Here is a tiny trained network, its code and every weight. The questions are about switching its units off for an input and a class, where a switched-off unit gives its printed mean instead of its output.

import numpy as np


def w(rows, s, z=0):
    codes = np.array(rows[::2]) - 128.0
    scale = np.full(codes.shape[1], s)
    scale[-1] = z or s
    return codes * scale


def f(y):
    return y / 2 * (1 + np.tanh(0.7978845608 * (y + 0.044715 * y**3)))


def log_softmax(a):
    a = a - a.max(-1, keepdims=True)
    return a - np.log(np.exp(a).sum(-1, keepdims=True))


def net(x, mask):
    res = np.array(x, float).reshape(1, 4) / 4 @ E
    y = f(res @ A[0][:, :-1].T + A[0][:, -1])
    res = res + np.where(mask, y, B[0][:, -1]) @ B[0][:, :-1]
    return log_softmax(res[-1] @ U[:, :-1].T + U[:, -1])


A, B = {}, {}
E = w([
[118,45,114,186,148,163,95,117,216,1],'x0',
[200,116,7,49,159,142,186,64,225,128],'x1',
[186,210,113,171,36,43,93,146,221,150],'x2',
[97,161,128,105,143,152,114,153,177,133],'x3',
],0.0089)
A[0] = w([
[142,139,68,103,116,142,229,88,148,130,83],'neuron 0',
[49,104,192,241,98,86,9,227,91,167,48],'neuron 1',
[124,114,165,139,92,102,128,119,96,113,2],'neuron 2',
[148,163,128,89,150,75,178,161,87,190,7],'neuron 3',
[111,146,118,141,66,46,125,118,177,127,131],'neuron 4',
[81,111,156,108,145,176,184,133,139,142,147],'neuron 5',
[134,125,122,160,129,176,87,95,149,59,54],'neuron 6',
[96,67,143,64,167,217,167,60,76,149,82],'neuron 7',
[134,115,189,120,78,125,81,123,93,94,47],'neuron 8',
[173,105,109,81,116,142,170,76,170,111,93],'neuron 9',
[186,120,87,66,116,155,143,90,146,119,78],'neuron 10',
[93,103,128,136,187,206,171,117,111,166,56],'neuron 11',
[92,72,86,85,200,202,120,151,51,135,170],'neuron 12',
[178,214,83,150,3,80,87,144,173,133,156],'neuron 13',
[113,102,94,184,121,131,99,109,170,40,49],'neuron 14',
[134,166,125,94,123,108,159,138,91,213,51],'neuron 15',
[179,125,91,93,142,100,189,85,192,143,118],'neuron 16',
[143,67,110,197,131,156,79,107,183,58,62],'neuron 17',
[167,202,136,63,103,141,208,147,92,213,36],'neuron 18',
[82,82,135,95,177,206,142,101,62,113,173],'neuron 19',
[138,172,100,137,84,36,61,156,169,121,166],'neuron 20',
[183,158,115,220,52,64,101,147,222,172,180],'neuron 21',
[155,95,148,174,127,150,126,114,183,34,73],'neuron 22',
[144,156,68,82,126,155,175,111,138,99,98],'neuron 23',
[66,136,219,136,75,161,87,173,74,116,85],'neuron 24',
[145,181,137,57,112,97,170,159,68,160,37],'neuron 25',
[56,96,163,62,198,182,189,103,105,121,163],'neuron 26',
[149,130,97,49,137,146,207,67,167,140,135],'neuron 27',
[190,94,106,100,145,138,189,147,160,149,67],'neuron 28',
[160,164,55,106,116,169,168,47,156,123,124],'neuron 29',
[130,191,109,89,151,104,166,93,95,218,42],'neuron 30',
],0.0074,0.0012)
B[0] = w([
[153,168,154,166,210,128,126,164,93,44,180],'neuron 0',
[188,253,219,135,195,160,172,204,77,47,253],'neuron 1',
[118,147,123,161,164,127,154,121,99,109,143],'neuron 2',
[106,52,72,180,131,165,64,138,128,157,174],'neuron 3',
[119,135,107,90,116,55,183,73,164,146,176],'neuron 4',
[145,149,129,120,75,92,119,102,114,124,158],'neuron 5',
[119,112,90,138,131,174,89,123,118,170,164],'neuron 6',
[139,94,154,51,106,91,156,69,192,180,221],'neuron 7',
[149,133,138,120,155,120,110,167,147,78,157],'neuron 8',
[155,121,161,161,162,183,157,204,114,51,180],'neuron 9',
[180,217,193,189,172,171,161,186,100,92,177],'neuron 10',
[169,108,166,153,83,128,152,83,194,171,180],'neuron 11',
[129,112,134,105,58,58,218,54,212,177,221],'neuron 12',
[142,83,127,84,83,95,185,78,201,164,228],'neuron 13',
[22,69,62,146,163,186,42,126,118,215,184],'neuron 14',
[51,32,67,151,167,200,55,146,141,199,180],'neuron 15',
[181,192,180,145,146,128,173,195,68,85,192],'neuron 16',
[4,85,66,149,166,185,40,122,96,209,197],'neuron 17',
[44,86,82,127,150,201,71,98,102,155,197],'neuron 18',
[168,158,116,78,30,72,200,64,175,160,219],'neuron 19',
[164,110,134,83,70,105,166,54,196,126,196],'neuron 20',
[185,76,143,52,41,69,200,24,222,132,228],'neuron 21',
[45,60,26,120,165,214,20,119,103,177,187],'neuron 22',
[155,162,199,157,151,132,157,164,93,93,170],'neuron 23',
[184,194,236,182,200,135,160,175,60,39,212],'neuron 24',
[34,85,65,153,125,190,47,166,105,178,180],'neuron 25',
[120,141,129,77,67,69,189,59,185,140,216],'neuron 26',
[188,187,191,151,177,134,126,192,105,76,199],'neuron 27',
[119,232,152,130,182,115,143,149,122,79,165],'neuron 28',
[125,211,156,184,188,130,166,181,70,98,191],'neuron 29',
[50,66,36,146,166,164,46,148,75,181,183],'neuron 30',
],0.0056,0.011)
U = w([
[184,110,149,85,44,73,204,30,185,144,254],'0',
[203,182,195,170,192,151,157,252,92,54,58],'1',
[58,66,72,149,155,205,2,141,120,179,58],'2',
],0.0095,0.00089)

Each question gives the input, the list of numbers given to net, and the class t.
The units are the neurons (one row each of A and B). Each row of codes is followed by its name. A weight is (code - 128) times the scale printed after its matrix; where a second scale follows, it is the last column's (A, B and U).
mask holds one flag per neuron, in row order. A switched-off neuron (its flag False) gives its mean, the last column of its row in B, instead of its output. The means were averaged over made-up inputs and are rounded, as every weight is.
A unit's drop is (log p(t) with every unit on - log p(t) with that unit switched off) / (log p(t) with every unit on - log p(t) with every unit switched off).
most important unit: the unit with the biggest drop
top k neurons: the k neurons with the biggest drops, biggest first
drop when u is switched off: that unit's drop, to one decimal
input [-3,8,-6,8], class 1: most important unit => neuron 27
input [7,-3,-8,8], class 0: top 3 neurons => [neuron 19; neuron 12; neuron 26]
input [6,-3,5,5], class 2: top 3 neurons => [neuron 17; neuron 22; neuron 14]
input [8,-7,-5,-3], class 2: top 3 neurons => [neuron 17; neuron 22; neuron 14]
input [5,-1,-4,-1], class 2: top 2 neurons => [neuron 21; neuron 17]
input [-6,1,-5,-8], class 2: top 2 neurons => [neuron 30; neuron 25]
input [7,0,-6,-3], class 2: top 2 neurons => [neuron 17; neuron 22]
input [7,-5,-8,2], class 0: top 2 neurons => [neuron 19; neuron 12]
input [-7,-6,-6,0], class 2: top 2 neurons => [neuron 25; neuron 15]
input [3,-2,-2,-5], class 2: top 3 neurons => [neuron 21; neuron 13; neuron 20]
input [-7,-3,-8,8], class 0: top 3 neurons => [neuron 12; neuron 19; neuron 26]
input [-3,-7,-7,-5], class 0: drop when neuron 26 is switched off => 0.4
input [-6,7,6,3], class 1: drop when neuron 29 is switched off => 0.2
input [7,7,1,4], class 1: most important unit => neuron 16
input [-2,4,3,-5], class 1: drop when neuron 12 is switched off => 0.1
